Below is a small trained network, with its code and all its weights. Each question gives an input and a class and asks what happens when units are switched off, that is, made to give their printed mean instead of their output.

import numpy as np


def w(rows, s, z=0):
    codes = np.array(rows[::2]) - 128.0
    scale = np.full(codes.shape[1], s)
    scale[-1] = z or s
    return codes * scale


def f(y):
    return np.maximum(y, 0)


def log_softmax(a):
    a = a - a.max(-1, keepdims=True)
    return a - np.log(np.exp(a).sum(-1, keepdims=True))


def net(x, mask):
    res = np.array(x, float).reshape(1, 8) / 4 @ E
    y = f(res @ A[0][:, :-1].T + A[0][:, -1])
    res = res + np.where(mask, y, B[0][:, -1]) @ B[0][:, :-1]
    return log_softmax(res[-1] @ U[:, :-1].T + U[:, -1])


A, B = {}, {}
E = w([
[168,173,1,100,147,173,53,127,105,164],'x0',
[176,61,149,88,126,99,98,82,171,154],'x1',
[137,201,190,109,181,139,53,172,134,25],'x2',
[113,144,128,139,129,137,136,143,114,116],'x3',
[66,180,212,101,30,128,58,41,91,161],'x4',
[127,100,151,141,100,48,32,235,107,234],'x5',
[21,101,17,72,98,72,120,133,226,74],'x6',
[185,129,87,212,54,106,93,106,131,77],'x7',
],0.0076)
A[0] = w([
[142,106,126,131,137,155,166,50,105,55,54],'N1',
[69,140,161,91,50,110,87,84,113,105,30],'N2',
[195,116,142,181,152,107,87,74,25,132,112],'N3',
[117,125,148,86,141,150,191,100,154,112,165],'N4',
[144,147,194,191,175,165,85,122,112,163,23],'N5',
[98,180,152,30,82,157,85,88,97,173,42],'N6',
[177,84,127,145,203,110,156,160,165,108,70],'N7',
[201,100,144,75,107,84,113,105,153,113,143],'N8',
[158,138,109,202,53,116,105,130,161,90,143],'N9',
[125,141,113,128,125,51,79,155,56,176,33],'N10',
[67,96,153,171,101,97,166,78,84,137,152],'N11',
[128,43,153,133,137,90,54,202,145,161,81],'N12',
[91,186,183,153,75,82,98,26,116,105,101],'N13',
[128,132,156,131,107,177,169,105,155,48,152],'N14',
[200,114,190,161,124,166,180,144,80,154,116],'N15',
[168,73,73,196,213,102,196,211,161,97,32],'N16',
[120,110,141,160,64,89,141,211,121,158,83],'N17',
[114,60,168,52,227,171,79,92,150,175,158],'N18',
[111,168,146,55,55,188,112,124,68,145,81],'N19',
[138,169,32,129,113,230,186,87,96,119,169],'N20',
[136,154,165,188,196,101,135,200,180,50,130],'N21',
[150,169,104,81,105,126,78,114,79,113,175],'N22',
[97,75,254,190,92,125,187,131,204,123,109],'N23',
[57,114,110,35,47,24,125,116,183,86,48],'N24',
[131,65,81,157,93,81,182,82,156,163,251],'N25',
[222,144,154,132,128,186,118,123,76,142,62],'N26',
[159,48,116,141,173,144,130,173,142,87,64],'N27',
[106,160,102,142,118,234,197,120,107,152,220],'N28',
[178,64,108,233,129,122,100,72,143,83,219],'N29',
[60,223,126,201,167,72,108,134,107,68,154],'N30',
[89,80,130,77,163,142,173,110,151,214,214],'N31',
[167,114,122,205,29,73,102,139,151,100,129],'N32',
[77,74,197,173,113,73,160,163,128,52,176],'N33',
[153,145,190,198,179,147,197,143,98,174,138],'N34',
[153,149,191,84,191,126,24,140,157,13,200],'N35',
[164,128,160,145,126,134,166,117,93,188,155],'N36',
[36,132,61,135,131,64,132,175,189,77,56],'N37',
[108,172,153,135,174,178,141,47,184,106,165],'N38',
[54,152,156,25,198,152,174,184,91,159,181],'N39',
[93,160,143,160,148,66,96,234,118,166,89],'N40',
[127,79,119,130,101,163,186,105,125,88,247],'N41',
],0.0075,0.003)
B[0] = w([
[197,188,172,126,100,95,163,156,149,158,191],'N1',
[136,109,138,161,255,103,219,50,115,134,192],'N2',
[67,127,154,93,132,199,141,117,143,101,210],'N3',
[159,148,174,156,66,97,99,171,141,137,196],'N4',
[141,154,108,88,129,153,215,89,141,85,193],'N5',
[157,89,123,204,172,120,180,133,143,151,208],'N6',
[136,96,109,150,148,130,158,55,94,153,202],'N7',
[81,159,129,81,128,117,118,124,73,76,172],'N8',
[111,31,91,128,88,103,150,164,83,36,189],'N9',
[157,200,123,160,140,122,125,102,168,104,194],'N10',
[49,118,108,143,168,98,100,107,100,167,186],'N11',
[173,190,152,122,125,109,172,165,157,99,212],'N12',
[124,109,132,161,178,123,145,39,113,183,208],'N13',
[212,162,177,97,130,110,105,167,101,150,201],'N14',
[109,198,95,41,135,184,151,97,187,90,223],'N15',
[168,73,141,154,212,87,182,75,121,198,252],'N16',
[181,192,173,105,93,80,131,144,149,153,192],'N17',
[134,68,173,151,108,189,113,181,90,72,212],'N18',
[133,89,130,174,212,134,129,78,131,122,199],'N19',
[136,150,167,140,145,75,79,197,139,137,252],'N20',
[87,134,99,107,165,96,145,123,99,154,215],'N21',
[139,133,92,148,145,112,83,119,140,157,195],'N22',
[101,111,91,180,187,135,78,201,168,128,222],'N23',
[158,137,119,98,149,153,185,128,186,73,226],'N24',
[75,182,109,38,131,116,57,140,117,140,239],'N25',
[88,96,76,119,122,190,161,134,224,104,207],'N26',
[134,110,131,164,197,89,161,55,112,176,190],'N27',
[138,141,149,92,125,124,100,150,114,136,229],'N28',
[96,74,128,129,92,93,106,167,66,106,209],'N29',
[62,105,151,84,137,99,142,121,96,122,211],'N30',
[110,124,121,107,93,137,101,149,32,96,229],'N31',
[205,85,128,106,137,145,133,145,69,114,201],'N32',
[79,145,54,175,138,196,20,243,161,160,217],'N33',
[58,111,98,100,104,174,152,116,157,104,229],'N34',
[34,149,54,49,85,89,96,138,69,221,254],'N35',
[95,162,138,66,103,178,113,120,152,99,201],'N36',
[134,198,92,85,148,181,199,96,161,35,226],'N37',
[206,135,169,139,110,77,85,151,142,156,207],'N38',
[140,73,128,205,52,150,106,129,42,72,238],'N39',
[160,180,200,163,75,79,153,148,129,142,216],'N40',
[124,159,150,124,86,101,89,174,141,173,213],'N41',
],0.0059,0.008)
U = w([
[101,154,101,89,128,174,182,124,219,41,57],'0',
[134,83,128,200,214,87,167,92,124,179,57],'1',
[70,138,90,78,82,103,75,169,91,197,128],'2',
[113,128,120,123,112,119,86,173,113,133,254],'3',
[199,183,198,135,74,71,107,188,163,132,67],'4',
[101,116,121,118,113,117,89,163,97,101,190],'5',
[97,124,59,184,159,168,2,205,170,151,136],'6',
[136,49,130,188,44,127,126,167,26,19,86],'7',
],0.0094,0.0054)

Each question gives the input, the list of numbers given to net, and the class t.
The units are the neurons (one row each of A and B). Each row of codes is followed by its name. A weight is (code - 128) times the scale printed after its matrix; where a second scale follows, it is the last column's (A, B and U).
mask holds one flag per neuron, in row order. A switched-off neuron (its flag False) gives its mean, the last column of its row in B, instead of its output. The means were averaged over made-up inputs and are rounded, as every weight is.
A unit's drop is (log p(t) with every unit on - log p(t) with that unit switched off) / (log p(t) with every unit on - log p(t) with every unit switched off).
The circuit of an input: a set's keep is (log p(t) with only the set's units on - log p(t) with every unit switched off) / (log p(t) with every unit on - log p(t) with every unit switched off). Starting from the 12 units with the biggest drops (on a tie, the unit counted first), units are removed one at a time, each time the one whose removal leaves the highest keep (on an exact tie, the one counted first), for as long as the keep stays at least 0.8.
units of the circuit, in order: the units of the circuit, biggest drop first
most important unit: the unit with the biggest drop
k most important neurons: the k neurons with the biggest drops, biggest first
drop of u: that unit's drop, to one decimal
input [2,3,7,-2,-2,-3,-1,6], class 2: most important unit -> N35
input [8,-3,-1,-4,5,8,-3,8], class 4: units of the circuit, in order -> N10, N40
input [-5,1,8,-7,8,-8,2,1], class 1: units of the circuit, in order -> N2, N13
input [-6,-8,-3,-4,4,-8,-4,6], class 4: units of the circuit, in order -> N1, N14
input [-6,2,-2,5,-3,-5,1,2], class 6: units of the circuit, in order -> N33, N23
input [-7,-8,5,2,-6,-3,-1,7], class 5: 2 most important neurons -> N30, N9
input [7,-4,-5,-5,1,-4,3,8], class 7: 4 most important neurons -> N9, N35, N29, N33
input [1,-2,-6,-1,3,-8,-8,7], class 0: 3 most important neurons -> N15, N26, N3
input [-1,-2,-3,-1,-7,3,5,7], class 1: 3 most important neurons -> N16, N27, N39
input [-7,-1,4,6,0,0,-4,-3], class 6: units of the circuit, in order -> N33, N23
input [-8,-6,-6,-1,-1,-2,-1,0], class 6: units of the circuit, in order -> N23, N33
input [-1,6,-3,-1,7,2,6,5], class 1: 2 most important neurons -> N2, N13
input [0,8,-1,-3,-8,-3,3,5], class 1: 2 most important neurons -> N16, N27
input [-3,6,4,7,6,4,8,-7], class 0: units of the circuit, in order -> N24
input [-8,5,2,-7,-3,-8,-5,3], class 4: 3 most important neurons -> N1, N14, N38
input [2,-1,8,1,-8,-7,4,2], class 1: units of the circuit, in order -> N16, N27
input [0,-2,-2,-4,0,-1,5,6], class 7: 4 most important neurons -> N9, N15, N29, N32
input [-1,-5,-3,-2,7,5,5,6], class 1: 2 most important neurons -> N2, N13
input [-1,4,3,-2,3,7,1,5], class 4: units of the circuit, in order -> N12, N40
input [0,2,6,2,-2,-1,5,7], class 7: units of the circuit, in order -> N9
input [-7,0,4,6,-5,4,-7,6], class 0: 2 most important neurons -> N15, N5
input [6,4,6,5,-5,6,-7,4], class 0: 2 most important neurons -> N26, N5
input [-4,1,5,-6,8,6,7,-8], class 1: 2 most important neurons -> N2, N6
input [-6,4,4,3,-3,-1,-7,-8], class 7: 2 most important neurons -> N39, N18
input [5,7,0,3,-4,6,4,4], class 5: drop of N39 -> -0.1
